Below are the code and all the weights of a small trained network. Each question names an input and a target symbol and asks about switching units off, where a switched-off unit gives its printed mean instead of its output.

import numpy as np


def w(rows, s, z=0):
    codes = np.array(rows[::2]) - 128.0
    scale = np.full(codes.shape[1], s)
    scale[-1] = z or s
    return codes * scale


def norm(h):
    return h / np.sqrt((h * h).mean(-1, keepdims=True) + 1e-5)


def f(y):
    return np.maximum(y, 0)


def softmax(a):
    e = np.exp(a - a.max(-1, keepdims=True))
    return e / e.sum(-1, keepdims=True)


def log_softmax(a):
    a = a - a.max(-1, keepdims=True)
    return a - np.log(np.exp(a).sum(-1, keepdims=True))


def net(x, mask):
    ids = ['εηλξπτ'.index(c) for c in x.split()]
    T = len(ids)
    res = E[ids] + P[:T]
    u = 0
    for l in range(3):
        r = norm(res)
        for j in range(2):
            rows = slice(2 * j, 2 * j + 2)
            q, k, v = (r @ M[l][rows].T for M in (Q, K, V))
            z = softmax(np.where(np.tri(T) > 0, q @ k.T / 2**0.5, -1e9)) @ v
            o = O[l][rows]
            res = res + np.where(mask[u + j], z, o[:, -1]) @ o[:, :-1]
        u += 2
        y = f(norm(res) @ A[l][:, :-1].T + A[l][:, -1])
        res = res + np.where(mask[u : u + 4], y, B[l][:, -1]) @ B[l][:, :-1]
        u += 4
    return log_softmax(norm(res)[-1] @ U[:, :-1].T + U[:, -1])


Q, K, V, O, A, B = {}, {}, {}, {}, {}, {}
E = w([
[65,104,81,127],'ε',
[183,30,122,250],'η',
[12,160,217,81],'λ',
[243,68,147,92],'ξ',
[173,178,56,139],'π',
[162,116,125,87],'τ',
],0.018)
P = w([
[172,198,129,78],'0',
[130,25,40,180],'1',
[146,214,150,74],'2',
[112,79,40,181],'3',
[129,240,164,80],'4',
[106,90,47,182],'5',
[112,255,173,78],'6',
[110,91,39,182],'7',
],0.0081)
Q[0] = w([
[149,220,249,93],'0.h0',
[113,66,134,73],'0.h0',
[129,238,183,44],'0.h1',
[45,97,135,62],'0.h1',
],0.012)
K[0] = w([
[126,190,79,64],'0.h0',
[65,84,249,135],'0.h0',
[138,143,100,11],'0.h1',
[65,143,218,112],'0.h1',
],0.012)
V[0] = w([
[133,183,162,244],'0.h0',
[86,223,194,138],'0.h0',
[158,253,134,2],'0.h1',
[118,68,185,102],'0.h1',
],0.0052)
O[0] = w([
[88,171,2,135,63],'0.h0',
[186,132,101,161,1],'0.h0',
[157,32,92,76,106],'0.h1',
[197,131,55,90,124],'0.h1',
],0.0081,0.0016)
A[0] = w([
[69,130,94,230,145],'0.n0',
[152,104,143,77,98],'0.n1',
[20,139,39,160,128],'0.n2',
[20,100,108,254,3],'0.n3',
],0.009,0.0053)
B[0] = w([
[202,168,170,2,222],'0.n0',
[81,50,190,74,163],'0.n1',
[118,12,190,224,255],'0.n2',
[215,189,166,115,198],'0.n3',
],0.0094,0.0064)
Q[1] = w([
[162,228,128,155],'1.h0',
[45,169,142,125],'1.h0',
[128,198,125,72],'1.h1',
[78,108,2,54],'1.h1',
],0.0095)
K[1] = w([
[149,234,210,73],'1.h0',
[142,151,103,226],'1.h0',
[187,139,2,76],'1.h1',
[129,22,56,91],'1.h1',
],0.0086)
V[1] = w([
[103,157,145,131],'1.h0',
[123,151,51,163],'1.h0',
[1,82,165,130],'1.h1',
[82,122,131,247],'1.h1',
],0.008)
O[1] = w([
[254,106,142,51,94],'1.h0',
[74,168,154,148,2],'1.h0',
[50,21,126,145,133],'1.h1',
[230,182,144,97,68],'1.h1',
],0.0054,0.0047)
A[1] = w([
[67,116,160,254,210],'1.n0',
[158,133,70,47,172],'1.n1',
[189,123,52,248,251],'1.n2',
[122,65,99,194,224],'1.n3',
],0.0082,0.0022)
B[1] = w([
[243,123,82,166,236],'1.n0',
[167,41,108,248,189],'1.n1',
[11,150,99,170,239],'1.n2',
[66,171,156,117,252],'1.n3',
],0.011,0.0042)
Q[2] = w([
[210,165,83,48],'2.h0',
[127,57,241,163],'2.h0',
[254,120,197,148],'2.h1',
[92,246,72,250],'2.h1',
],0.0092)
K[2] = w([
[232,168,18,194],'2.h0',
[156,126,183,157],'2.h0',
[190,98,108,150],'2.h1',
[146,247,195,141],'2.h1',
],0.015)
V[2] = w([
[76,204,237,99],'2.h0',
[51,67,81,126],'2.h0',
[139,159,137,119],'2.h1',
[255,110,248,205],'2.h1',
],0.0075)
O[2] = w([
[59,53,38,149,153],'2.h0',
[104,233,38,160,149],'2.h0',
[253,121,134,43,106],'2.h1',
[81,181,13,114,255],'2.h1',
],0.0074,0.0063)
A[2] = w([
[141,86,78,158,138],'2.n0',
[120,70,151,65,97],'2.n1',
[200,186,76,161,71],'2.n2',
[252,174,158,68,1],'2.n3',
],0.016,0.0042)
B[2] = w([
[105,62,111,104,254],'2.n0',
[174,214,121,110,212],'2.n1',
[82,185,4,101,216],'2.n2',
[92,92,250,208,188],'2.n3',
],0.012,0.0068)
U = w([
[70,42,109,152,106],'ε',
[123,197,157,225,95],'η',
[68,167,169,50,85],'λ',
[186,110,203,167,254],'ξ',
[158,184,4,152,73],'π',
[209,114,97,61,220],'τ',
],0.012,0.0021)

Each question gives the input, a string of symbols that net reads in full, and the target symbol t.
The units are the heads (2 rows each of Q, K, V and O) and the neurons (one row each of A and B). Each row of codes is followed by its name. A weight is (code - 128) times the scale printed after its matrix; where a second scale follows, it is the last column's (O, A, B and U).
mask holds one flag per unit, layer by layer, with each layer's heads first. A switched-off unit (its flag False) gives its mean, the last column of its rows in O or B, instead of its output. The means were averaged over made-up inputs and are rounded, as every weight is.
A unit's drop is (log p(t) with every unit on - log p(t) with that unit switched off) / (log p(t) with every unit on - log p(t) with every unit switched off).
unit that matters most: the unit with the biggest drop
k most important neurons: the k neurons with the biggest drops, biggest first
k most important neurons of layer l: the k neurons of layer l with the biggest drops, biggest first
drop of u: that unit's drop, to one decimal
input π π ε τ, target λ: 2 most important neurons -> 0.n2, 0.n0
input ξ ε ε ξ λ η, target π: 3 most important neurons -> 0.n3, 0.n0, 1.n2
input ξ η ξ, target ξ: unit that matters most -> 2.n3
input λ η ξ ε τ, target τ: 2 most important neurons of layer 0 -> 0.n3, 0.n0
input ξ τ ε ε, target ξ: 3 most important neurons of layer 0 -> 0.n0, 0.n3, 0.n2
input ξ ε τ ε τ τ ε π, target η: 3 most important neurons -> 0.n2, 1.n2, 1.n0
input π η η π τ, target τ: 2 most important neurons -> 0.n0, 0.n3
input ε ε ε τ, target λ: 3 most important neurons -> 0.n2, 0.n1, 0.n0
input τ π τ λ ε π, target ε: 4 most important neurons -> 0.n2, 1.n2, 2.n1, 2.n2
input ε π λ ξ π ξ, target ε: 2 most important neurons -> 0.n0, 2.n2
input π τ ξ ε, target ξ: 2 most important neurons -> 0.n0, 0.n3
input λ τ ξ η π ξ, target π: 2 most important neurons of layer 1 -> 1.n1, 1.n3
input ε η λ ε η, target η: 2 most important neurons of layer 2 -> 2.n3, 2.n2
input ε π η ξ ε ε, target π: most important neuron -> 0.n2
input ξ π τ π, target η: 3 most important neurons of layer 0 -> 0.n2, 0.n0, 0.n1
input τ ε τ ε τ λ η ε, target π: 2 most important neurons of layer 0 -> 0.n3, 0.n0
input ε ξ λ ε τ ξ ξ, target ξ: 2 most important neurons -> 0.n2, 2.n3
input λ π η η, target π: drop of 0.h1 -> 1.5
input τ ε π η ε ξ, target π: drop of 0.h1 -> 1.6
input τ π ε τ η, target η: drop of 0.h1 -> 2.5
input ε λ τ ξ ε π τ π, target ε: drop of 1.n2 -> 0.4
